Below is a small trained network, with its code and all its weights. Each question gives an input and a class and asks what happens when units are switched off, that is, made to give their printed mean instead of their output.

import numpy as np


def w(rows, s, z=0):
    codes = np.array(rows[::2]) - 128.0
    scale = np.full(codes.shape[1], s)
    scale[-1] = z or s
    return codes * scale


def f(y):
    return np.maximum(y, 0)


def log_softmax(a):
    a = a - a.max(-1, keepdims=True)
    return a - np.log(np.exp(a).sum(-1, keepdims=True))


def net(x, mask):
    res = np.array(x, float).reshape(1, 3) / 4 @ E
    y = f(res @ A[0][:, :-1].T + A[0][:, -1])
    res = res + np.where(mask, y, B[0][:, -1]) @ B[0][:, :-1]
    return log_softmax(res[-1] @ U[:, :-1].T + U[:, -1])


A, B = {}, {}
E = w([
[116,48,70,241],'x0',
[130,149,125,142],'x1',
[29,152,8,98],'x2',
],0.012)
A[0] = w([
[12,154,15,80,145],'N1',
[65,138,66,94,148],'N2',
[193,151,93,157,226],'N3',
[160,75,111,194,193],'N4',
[147,182,147,34,228],'N5',
[40,70,3,179,133],'N6',
[94,94,98,191,101],'N7',
[190,118,225,145,254],'N8',
[116,121,129,147,92],'N9',
[149,196,139,59,214],'N10',
],0.015,0.0079)
B[0] = w([
[128,171,65,157,251],'N1',
[115,204,71,139,198],'N2',
[108,83,181,138,166],'N3',
[134,49,173,166,191],'N4',
[104,255,128,81,217],'N5',
[81,133,98,192,241],'N6',
[120,96,124,176,173],'N7',
[48,117,210,99,236],'N8',
[121,151,120,109,134],'N9',
[144,200,141,63,205],'N10',
],0.016,0.022)
U = w([
[94,142,201,95,253],'0',
[128,7,183,167,237],'1',
[161,96,134,164,17],'2',
[194,125,93,72,59],'3',
[174,114,129,123,26],'4',
[155,102,135,90,6],'5',
[139,182,86,118,192],'6',
[104,102,99,204,136],'7',
],0.017,0.0048)

Each question gives the input, the list of numbers given to net, and the class t.
The units are the neurons (one row each of A and B). Each row of codes is followed by its name. A weight is (code - 128) times the scale printed after its matrix; where a second scale follows, it is the last column's (A, B and U).
mask holds one flag per neuron, in row order. A switched-off neuron (its flag False) gives its mean, the last column of its row in B, instead of its output. The means were averaged over made-up inputs and are rounded, as every weight is.
A unit's drop is (log p(t) with every unit on - log p(t) with that unit switched off) / (log p(t) with every unit on - log p(t) with every unit switched off).
The circuit of an input: a set's keep is (log p(t) with only the set's units on - log p(t) with every unit switched off) / (log p(t) with every unit on - log p(t) with every unit switched off). Starting from all 10 units, units are removed one at a time, each time the one whose removal leaves the highest keep (on an exact tie, the one counted first), for as long as the keep stays at least 0.8.
units of the circuit, in order: the units of the circuit, biggest drop first
top k neurons: the k neurons with the biggest drops, biggest first
drop when u is switched off: that unit's drop, to one decimal
input [-6,-6,1], class 6: units of the circuit, in order => N8
input [3,5,0], class 1: units of the circuit, in order => N1, N5
input [1,-8,0], class 1: top 2 neurons => N5, N1
input [2,1,7], class 7: top 2 neurons => N6, N5
input [-8,-2,1], class 6: top 3 neurons => N5, N8, N4
input [1,4,7], class 7: top 3 neurons => N6, N5, N10
input [1,-7,3], class 7: top 2 neurons => N5, N10
input [1,7,-2], class 1: top 2 neurons => N5, N10
input [2,0,-8], class 1: drop when N5 is switched off => 0.2
input [3,-5,1], class 7: drop when N8 is switched off => 0.2
input [2,0,-1], class 1: drop when N5 is switched off => 0.1
